Below are the code and all the weights of a small trained network. Each question names an input and a target symbol and asks about switching units off, where a switched-off unit gives its printed mean instead of its output.

import numpy as np


def w(rows, s, z=0):
    codes = np.array(rows[::2]) - 128.0
    scale = np.full(codes.shape[1], s)
    scale[-1] = z or s
    return codes * scale


def norm(h):
    return h / np.sqrt((h * h).mean(-1, keepdims=True) + 1e-5)


def f(y):
    return y / 2 * (1 + np.tanh(0.7978845608 * (y + 0.044715 * y**3)))


def softmax(a):
    e = np.exp(a - a.max(-1, keepdims=True))
    return e / e.sum(-1, keepdims=True)


def log_softmax(a):
    a = a - a.max(-1, keepdims=True)
    return a - np.log(np.exp(a).sum(-1, keepdims=True))


def net(x, mask):
    ids = ['γζθλξφψ'.index(c) for c in x.split()]
    T = len(ids)
    res = E[ids] + P[:T]
    r = norm(res)
    for j in range(2):
        rows = slice(3 * j, 3 * j + 3)
        q, k, v = (r @ M[0][rows].T for M in (Q, K, V))
        z = softmax(np.where(np.tri(T) > 0, q @ k.T / 3**0.5, -1e9)) @ v
        o = O[0][rows]
        res = res + np.where(mask[j], z, o[:, -1]) @ o[:, :-1]
    y = f(norm(res) @ A[0][:, :-1].T + A[0][:, -1])
    res = res + np.where(mask[2:10], y, B[0][:, -1]) @ B[0][:, :-1]
    return log_softmax(norm(res)[-1] @ U[:, :-1].T + U[:, -1])


Q, K, V, O, A, B = {}, {}, {}, {}, {}, {}
E = w([
[95,105,149,80,149,72],'γ',
[170,156,153,135,208,114],'ζ',
[111,146,88,103,119,86],'θ',
[206,124,159,133,135,74],'λ',
[121,116,69,164,119,93],'ξ',
[80,63,140,137,176,253],'φ',
[82,123,179,224,77,136],'ψ',
],0.025)
P = w([
[59,131,195,109,167,91],'0',
[77,254,125,196,156,40],'1',
[37,214,180,154,176,84],'2',
[118,188,167,152,126,91],'3',
[198,120,110,134,71,88],'4',
[132,135,103,132,58,97],'5',
[134,161,155,145,87,134],'6',
[102,189,148,144,114,119],'7',
[168,155,201,203,139,169],'8',
],0.0082)
Q[0] = w([
[46,135,141,123,53,171],'head 1',
[199,77,67,146,32,215],'head 1',
[135,206,135,135,167,19],'head 1',
[79,133,93,108,132,129],'head 2',
[101,149,92,129,85,33],'head 2',
[118,108,211,67,1,97],'head 2',
],0.0078)
K[0] = w([
[254,191,119,65,90,113],'head 1',
[84,101,158,90,215,123],'head 1',
[166,25,98,133,84,250],'head 1',
[131,51,111,218,9,239],'head 2',
[150,87,160,93,30,101],'head 2',
[119,237,70,151,30,125],'head 2',
],0.0071)
V[0] = w([
[148,137,87,114,144,68],'head 1',
[180,155,111,167,68,101],'head 1',
[193,185,158,41,148,125],'head 1',
[103,80,75,175,175,106],'head 2',
[165,138,251,171,116,96],'head 2',
[105,80,182,156,169,117],'head 2',
],0.012)
O[0] = w([
[154,254,87,77,158,154,194],'head 1',
[212,102,81,183,101,145,117],'head 1',
[151,74,116,171,224,48,1],'head 1',
[159,150,150,99,179,185,216],'head 2',
[205,98,105,105,140,75,134],'head 2',
[131,51,91,97,97,194,150],'head 2',
],0.0088,0.0052)
A[0] = w([
[101,164,140,80,139,202,187],'neuron 1',
[38,173,164,138,60,120,123],'neuron 2',
[166,175,195,255,46,192,116],'neuron 3',
[132,59,173,195,95,158,240],'neuron 4',
[144,172,189,135,109,145,146],'neuron 5',
[188,147,113,66,48,170,65],'neuron 6',
[66,162,110,78,85,116,106],'neuron 7',
[167,110,117,245,62,174,252],'neuron 8',
],0.0091,0.0017)
B[0] = w([
[195,68,76,137,91,204,217],'neuron 1',
[185,147,200,187,194,181,253],'neuron 2',
[76,163,78,80,78,77,221],'neuron 3',
[87,175,131,89,123,76,164],'neuron 4',
[189,136,192,56,45,1,174],'neuron 5',
[194,60,144,143,97,99,190],'neuron 6',
[174,57,162,165,70,74,227],'neuron 7',
[37,172,102,124,112,56,203],'neuron 8',
],0.0087,0.0057)
U = w([
[100,106,48,36,166,194,253],'γ',
[141,146,84,108,186,130,81],'ζ',
[119,254,118,99,143,108,178],'θ',
[176,132,67,114,182,95,137],'λ',
[197,196,97,64,84,180,80],'ξ',
[125,134,165,128,155,135,123],'φ',
[172,86,80,74,77,125,17],'ψ',
],0.0091,0.0035)

Each question gives the input, a string of symbols that net reads in full, and the target symbol t.
The units are the heads (3 rows each of Q, K, V and O) and the neurons (one row each of A and B). Each row of codes is followed by its name. A weight is (code - 128) times the scale printed after its matrix; where a second scale follows, it is the last column's (O, A, B and U).
mask holds one flag per unit, heads first, then neurons. A switched-off unit (its flag False) gives its mean, the last column of its rows in O or B, instead of its output. The means were averaged over made-up inputs and are rounded, as every weight is.
A unit's drop is (log p(t) with every unit on - log p(t) with that unit switched off) / (log p(t) with every unit on - log p(t) with every unit switched off).
unit that matters most: the unit with the biggest drop
top k neurons: the k neurons with the biggest drops, biggest first
which heads matter: for each layer, one digit per head in row order, 1 if its drop is at least 0.15 and else 0, layers parted by /
drop when u is switched off: that unit's drop, to one decimal
input θ θ θ φ ξ, target θ: top 3 neurons => neuron 1; neuron 6; neuron 8
input θ θ θ θ θ λ, target θ: top 2 neurons => neuron 1; neuron 7
input ξ θ ζ φ ψ ξ θ, target ψ: which heads matter => 00
input θ θ ψ ψ θ λ φ ξ λ, target θ: which heads matter => 01
input φ θ θ γ θ γ λ λ, target φ: unit that matters most => head 1
input ξ ψ γ, target ψ: which heads matter => 11
input ξ γ θ, target ξ: which heads matter => 00
input ζ ξ θ, target ξ: which heads matter => 10
input φ θ φ ξ θ ξ, target φ: top 2 neurons => neuron 2; neuron 7
input θ ξ γ, target ξ: which heads matter => 10
input θ φ ζ, target φ: which heads matter => 10
input λ γ θ, target λ: which heads matter => 11
input θ φ θ, target φ: top 2 neurons => neuron 2; neuron 7
input ξ ψ ψ θ, target ψ: top neuron => neuron 6
input θ ξ γ φ ζ φ θ γ, target φ: drop when neuron 5 is switched off => 0.0
input θ ξ λ θ ξ ξ ξ ζ, target ξ: drop when head 1 is switched off => 0.8
input ξ ζ ξ, target ξ: drop when neuron 1 is switched off => 0.1
input λ θ θ, target λ: drop when head 1 is switched off => 0.2
